Below are the code and all the weights of a small trained network. Each question names an input and a target symbol and asks about switching units off, where a switched-off unit gives its printed mean instead of its output.

import numpy as np


def w(rows, s, z=0):
    codes = np.array(rows[::2]) - 128.0
    scale = np.full(codes.shape[1], s)
    scale[-1] = z or s
    return codes * scale


def norm(h):
    return h / np.sqrt((h * h).mean(-1, keepdims=True) + 1e-5)


def f(y):
    return y / 2 * (1 + np.tanh(0.7978845608 * (y + 0.044715 * y**3)))


def softmax(a):
    e = np.exp(a - a.max(-1, keepdims=True))
    return e / e.sum(-1, keepdims=True)


def log_softmax(a):
    a = a - a.max(-1, keepdims=True)
    return a - np.log(np.exp(a).sum(-1, keepdims=True))


def net(x, mask):
    ids = ['βδεζηθλμξπτ'.index(c) for c in x.split()]
    T = len(ids)
    res = E[ids] + P[:T]
    u = 0
    for l in range(2):
        q, k, v = (norm(res) @ M[l].T for M in (Q, K, V))
        z = softmax(np.where(np.tri(T) > 0, q @ k.T / 2**0.5, -1e9)) @ v
        res = res + np.where(mask[u], z, O[l][:, -1]) @ O[l][:, :-1]
        u += 1
        y = f(norm(res) @ A[l][:, :-1].T + A[l][:, -1])
        res = res + np.where(mask[u : u + 4], y, B[l][:, -1]) @ B[l][:, :-1]
        u += 4
    return log_softmax(norm(res)[-1] @ U[:, :-1].T + U[:, -1])


Q, K, V, O, A, B = {}, {}, {}, {}, {}, {}
E = w([
[112,116,191,161,143,101],'β',
[84,70,104,103,150,150],'δ',
[134,128,185,103,128,78],'ε',
[91,174,141,79,151,40],'ζ',
[141,103,141,135,64,68],'η',
[88,179,136,108,88,27],'θ',
[90,103,122,163,119,166],'λ',
[253,143,194,193,144,124],'μ',
[159,79,140,144,113,52],'ξ',
[99,139,200,133,168,99],'π',
[161,105,133,136,65,78],'τ',
],0.018)
P = w([
[180,135,89,39,142,102],'0',
[1,154,149,130,132,118],'1',
[54,132,141,203,138,138],'2',
[48,180,90,169,163,90],'3',
[91,125,74,211,178,96],'4',
[67,174,95,220,189,120],'5',
[75,176,101,227,179,132],'6',
[111,164,67,237,172,103],'7',
[139,151,60,221,181,108],'8',
],0.0056)
Q[0] = w([
[109,133,140,183,148,9],'0.h1',
[143,114,188,136,115,39],'0.h1',
],0.011)
K[0] = w([
[212,160,115,2,153,167],'0.h1',
[188,128,85,44,118,36],'0.h1',
],0.0084)
V[0] = w([
[153,150,213,252,225,107],'0.h1',
[154,210,133,123,67,146],'0.h1',
],0.0044)
O[0] = w([
[109,116,70,64,85,162,1],'0.h1',
[7,136,69,196,150,75,8],'0.h1',
],0.012,0.00059)
A[0] = w([
[91,90,254,173,124,80,249],'0.n1',
[23,94,94,69,121,118,240],'0.n2',
[152,159,68,245,173,222,102],'0.n3',
[39,179,155,119,93,7,104],'0.n4',
],0.0059,0.0016)
B[0] = w([
[205,149,86,124,75,62,215],'0.n1',
[48,71,107,254,85,130,172],'0.n2',
[26,139,107,59,215,107,144],'0.n3',
[198,91,147,151,199,125,255],'0.n4',
],0.0098,0.008)
Q[1] = w([
[59,167,111,101,77,172],'1.h1',
[2,119,98,11,160,241],'1.h1',
],0.009)
K[1] = w([
[81,168,86,214,114,165],'1.h1',
[149,139,130,249,149,174],'1.h1',
],0.012)
V[1] = w([
[160,181,66,218,85,144],'1.h1',
[122,139,70,219,253,85],'1.h1',
],0.0082)
O[1] = w([
[254,192,54,173,145,103,2],'1.h1',
[159,21,146,167,192,141,225],'1.h1',
],0.014,0.0037)
A[1] = w([
[221,112,250,1,134,162,48],'1.n1',
[51,55,118,157,165,14,103],'1.n2',
[185,87,64,169,237,121,251],'1.n3',
[200,202,54,135,60,91,170],'1.n4',
],0.0079,0.0023)
B[1] = w([
[161,128,119,163,106,184,144],'1.n1',
[184,156,106,120,109,253,254],'1.n2',
[55,124,107,88,90,78,234],'1.n3',
[114,214,62,53,218,193,147],'1.n4',
],0.012,0.0091)
U = w([
[50,213,117,90,70,61,140],'β',
[144,159,227,168,51,81,115],'δ',
[219,156,136,183,101,209,35],'ε',
[125,68,174,157,153,111,4],'ζ',
[141,154,110,100,170,58,99],'η',
[193,69,122,231,163,32,139],'θ',
[70,36,154,183,93,234,152],'λ',
[93,123,1,97,186,198,233],'μ',
[185,224,94,63,196,156,139],'ξ',
[8,116,193,123,52,47,61],'π',
[139,174,100,144,193,86,86],'τ',
],0.0091,0.0021)

Each question gives the input, a string of symbols that net reads in full, and the target symbol t.
The units are the heads (2 rows each of Q, K, V and O) and the neurons (one row each of A and B). Each row of codes is followed by its name. A weight is (code - 128) times the scale printed after its matrix; where a second scale follows, it is the last column's (O, A, B and U).
mask holds one flag per unit, layer by layer, with each layer's heads first. A switched-off unit (its flag False) gives its mean, the last column of its rows in O or B, instead of its output. The means were averaged over made-up inputs and are rounded, as every weight is.
A unit's drop is (log p(t) with every unit on - log p(t) with that unit switched off) / (log p(t) with every unit on - log p(t) with every unit switched off).
The circuit of an input: a set's keep is (log p(t) with only the set's units on - log p(t) with every unit switched off) / (log p(t) with every unit on - log p(t) with every unit switched off). Starting from all 10 units, units are removed one at a time, each time the one whose removal leaves the highest keep (on an exact tie, the one counted first), for as long as the keep stays at least 0.8.
units of the circuit, in order: the units of the circuit, biggest drop first
most important unit: the unit with the biggest drop
top k neurons: the k neurons with the biggest drops, biggest first
top k neurons in layer l: the k neurons of layer l with the biggest drops, biggest first
input λ β β ζ, target λ: most important unit => 0.n3
input λ π θ, target λ: top 3 neurons in layer 0 => (0.n2, 0.n3, 0.n4)
input ξ θ θ λ θ, target ξ: units of the circuit, in order => (1.h1, 1.n4, 0.h1)
input π λ ε, target π: units of the circuit, in order => (1.h1, 0.h1, 1.n2)
input β ε ξ θ δ θ η, target β: units of the circuit, in order => (1.h1, 0.h1, 0.n4)
input ξ ζ θ π, target ξ: top 2 neurons => (0.n2, 0.n4)
input β θ θ θ θ ξ, target β: top 2 neurons => (0.n4, 0.n1)
input ε λ θ β, target ε: units of the circuit, in order => (1.n2, 0.n1)
input δ λ ξ η θ π ξ, target δ: units of the circuit, in order => (0.h1, 0.n4, 1.h1, 0.n3)
input β λ θ ξ θ ξ λ ε ζ, target β: units of the circuit, in order => (1.h1, 0.h1)
input λ π δ β τ λ λ τ, target λ: top 2 neurons in layer 1 => (1.n3, 1.n2)
input π π λ ξ θ π, target π: units of the circuit, in order => (1.h1, 0.h1, 0.n4)
input ξ λ ξ θ μ ξ, target ξ: units of the circuit, in order => (1.h1, 1.n4, 0.n4, 0.h1)
input θ δ θ, target θ: top 2 neurons in layer 0 => (0.n2, 0.n4)
input μ λ ξ η, target μ: units of the circuit, in order => (1.h1, 0.h1, 1.n4)
input δ θ τ θ θ ζ ξ λ ε, target δ: top 2 neurons => (0.n4, 1.n2)
input π λ λ, target μ: top 2 neurons => (0.n4, 0.n2)
input θ δ β μ ε, target θ: most important unit => 0.n2
input μ β π λ θ ξ, target μ: top 3 neurons in layer 0 => (0.n2, 0.n4, 0.n1)
input δ τ ε β ε β θ β, target δ: top 2 neurons in layer 1 => (1.n3, 1.n2)
input μ θ λ θ η ε θ θ β, target μ: top 3 neurons => (0.n2, 1.n4, 0.n4)
input ξ ξ θ, target ξ: top 2 neurons in layer 1 => (1.n4, 1.n3)
input λ λ λ λ θ θ θ, target λ: top 3 neurons => (0.n3, 0.n2, 1.n2)
input θ λ λ θ λ, target μ: top neuron in layer 0 => (0.n4)
